Below are the code and all the weights of a small trained network. Each question names an input and a class and asks about switching units off, where a switched-off unit gives its printed mean instead of its output.

import numpy as np


def w(rows, s, z=0):
    codes = np.array(rows[::2]) - 128.0
    scale = np.full(codes.shape[1], s)
    scale[-1] = z or s
    return codes * scale


def norm(h):
    return h / np.sqrt((h * h).mean(-1, keepdims=True) + 1e-5)


def f(y):
    return np.maximum(y, 0)


def log_softmax(a):
    a = a - a.max(-1, keepdims=True)
    return a - np.log(np.exp(a).sum(-1, keepdims=True))


def net(x, mask):
    res = np.array(x, float).reshape(1, 3) / 4 @ E
    u = 0
    for l in range(4):
        y = f(norm(res) @ A[l][:, :-1].T + A[l][:, -1])
        res = res + np.where(mask[u : u + 7], y, B[l][:, -1]) @ B[l][:, :-1]
        u += 7
    return log_softmax(norm(res)[-1] @ U[:, :-1].T + U[:, -1])


A, B = {}, {}
E = w([
[71,27,182,171,84,148],'x0',
[151,134,252,100,148,164],'x1',
[183,168,168,133,199,67],'x2',
],0.0012)
A[0] = w([
[166,176,117,154,189,77,176],'0.n1',
[80,63,53,242,77,116,115],'0.n2',
[97,93,82,92,91,160,99],'0.n3',
[49,6,165,233,127,88,87],'0.n4',
[170,108,251,137,163,54,86],'0.n5',
[37,90,91,152,68,145,4],'0.n6',
[95,41,96,241,146,44,142],'0.n7',
],0.0028)
B[0] = w([
[130,98,123,101,178,80,230],'0.n1',
[114,69,153,127,102,85,243],'0.n2',
[116,133,130,141,90,110,174],'0.n3',
[111,138,109,64,144,195,252],'0.n4',
[57,174,144,177,94,139,202],'0.n5',
[195,20,3,169,48,165,164],'0.n6',
[126,168,109,194,130,120,237],'0.n7',
],0.0047,0.0023)
A[1] = w([
[254,193,82,154,184,106,119],'1.n1',
[114,161,114,146,89,208,57],'1.n2',
[198,139,134,61,142,129,41],'1.n3',
[135,170,172,126,204,134,137],'1.n4',
[180,186,65,102,103,137,106],'1.n5',
[115,91,99,46,126,62,100],'1.n6',
[198,74,72,39,170,84,6],'1.n7',
],0.0035,0.0021)
B[1] = w([
[90,68,106,141,80,147,253],'1.n1',
[107,165,176,162,99,101,196],'1.n2',
[83,93,70,134,144,130,161],'1.n3',
[129,151,92,128,75,127,245],'1.n4',
[121,159,129,100,166,107,184],'1.n5',
[169,163,168,105,180,176,199],'1.n6',
[83,209,3,15,187,239,188],'1.n7',
],0.0042,0.0016)
A[2] = w([
[173,29,45,34,158,226,152],'2.n1',
[64,16,81,133,177,135,174],'2.n2',
[106,225,118,164,159,45,222],'2.n3',
[168,2,48,126,58,178,5],'2.n4',
[194,152,69,155,131,55,60],'2.n5',
[130,68,178,194,70,217,226],'2.n6',
[57,163,61,124,119,160,167],'2.n7',
],0.0033,0.0014)
B[2] = w([
[140,190,33,118,155,3,226],'2.n1',
[150,133,203,117,96,48,221],'2.n2',
[198,62,126,80,160,152,216],'2.n3',
[88,27,58,87,11,113,204],'2.n4',
[101,68,183,180,199,130,153],'2.n5',
[99,93,34,145,118,105,252],'2.n6',
[192,153,185,130,140,122,233],'2.n7',
],0.0041,0.0032)
A[3] = w([
[11,112,86,253,93,171,94],'3.n1',
[193,67,71,87,140,66,4],'3.n2',
[68,26,175,145,110,130,118],'3.n3',
[194,173,129,82,171,143,153],'3.n4',
[187,102,125,89,229,192,78],'3.n5',
[170,169,160,238,205,96,25],'3.n6',
[197,188,162,66,102,173,28],'3.n7',
],0.0036,0.0024)
B[3] = w([
[12,231,155,185,156,206,252],'3.n1',
[82,117,221,179,180,195,198],'3.n2',
[203,145,171,140,191,70,229],'3.n3',
[151,168,103,91,76,97,216],'3.n4',
[33,108,89,130,88,192,180],'3.n5',
[241,114,72,220,101,159,146],'3.n6',
[206,170,218,113,3,149,155],'3.n7',
],0.0038,0.0028)
U = w([
[11,241,222,242,139,234,200],'0',
[254,20,233,231,235,25,149],'1',
[147,36,229,32,227,228,75],'2',
[31,14,19,213,13,25,189],'3',
[223,234,231,21,28,213,167],'4',
[253,141,62,247,115,219,2],'5',
[207,229,17,24,230,19,197],'6',
],0.0072,0.0057)

Each question gives the input, the list of numbers given to net, and the class t.
The units are the neurons (one row each of A and B). Each row of codes is followed by its name. A weight is (code - 128) times the scale printed after its matrix; where a second scale follows, it is the last column's (A, B and U).
mask holds one flag per neuron, layer by layer. A switched-off neuron (its flag False) gives its mean, the last column of its row in B, instead of its output. The means were averaged over made-up inputs and are rounded, as every weight is.
A unit's drop is (log p(t) with every unit on - log p(t) with that unit switched off) / (log p(t) with every unit on - log p(t) with every unit switched off).
The circuit of an input: a set's keep is (log p(t) with only the set's units on - log p(t) with every unit switched off) / (log p(t) with every unit on - log p(t) with every unit switched off). Starting from the 12 units with the biggest drops (on a tie, the unit counted first), units are removed one at a time, each time the one whose removal leaves the highest keep (on an exact tie, the one counted first), for as long as the keep stays at least 0.8.
units of the circuit, in order: the units of the circuit, biggest drop first
k most important neurons: the k neurons with the biggest drops, biggest first
k most important neurons of layer l: the k neurons of layer l with the biggest drops, biggest first
drop when u is switched off: that unit's drop, to one decimal
input [6,8,8], class 0: units of the circuit, in order => 0.n5
input [-3,4,-8], class 0: 2 most important neurons => 1.n2; 2.n1
input [1,-5,6], class 1: 2 most important neurons => 0.n7; 0.n4
input [-5,-1,-5], class 4: 4 most important neurons => 0.n1; 0.n6; 0.n2; 0.n3
input [4,8,6], class 0: 2 most important neurons of layer 1 => 1.n4; 1.n5
input [1,5,-4], class 0: 2 most important neurons => 0.n1; 0.n2
input [0,0,5], class 2: 3 most important neurons of layer 0 => 0.n5; 0.n1; 0.n7
input [-7,7,5], class 4: 2 most important neurons of layer 0 => 0.n5; 0.n6
input [2,-1,6], class 1: 4 most important neurons => 0.n4; 1.n7; 3.n1; 0.n1
input [-4,4,-8], class 4: 2 most important neurons of layer 0 => 0.n2; 0.n5
input [6,7,-5], class 0: 4 most important neurons => 0.n1; 0.n6; 0.n2; 3.n1
input [-2,2,2], class 2: 4 most important neurons => 0.n5; 2.n3; 0.n1; 0.n4
input [-4,-8,-5], class 1: 2 most important neurons => 0.n4; 2.n5
input [-7,6,3], class 4: units of the circuit, in order => 2.n1
input [0,5,8], class 4: 4 most important neurons of layer 2 => 2.n6; 2.n1; 2.n3; 2.n4
input [7,-6,7], class 1: 2 most important neurons => 0.n7; 0.n2
input [0,7,5], class 4: 4 most important neurons => 0.n2; 1.n1; 2.n1; 2.n3
input [5,-1,8], class 5: 3 most important neurons of layer 0 => 0.n5; 0.n2; 0.n7
input [2,0,8], class 1: 2 most important neurons of layer 0 => 0.n4; 0.n1
input [0,-8,6], class 1: 2 most important neurons => 0.n7; 0.n4
input [-2,5,0], class 4: most important neuron => 0.n2
input [-2,5,-1], class 4: 2 most important neurons => 0.n2; 1.n1
input [-1,1,-1], class 4: drop when 0.n2 is switched off => 0.7
input [8,-2,7], class 0: drop when 0.n5 is switched off => 0.6
input [1,-5,2], class 1: drop when 0.n7 is switched off => 0.4
input [-4,4,0], class 4: drop when 0.n6 is switched off => 1.2
input [2,-3,7], class 1: most important neuron => 0.n1
input [-6,5,6], class 2: 2 most important neurons of layer 3 => 3.n5; 3.n1
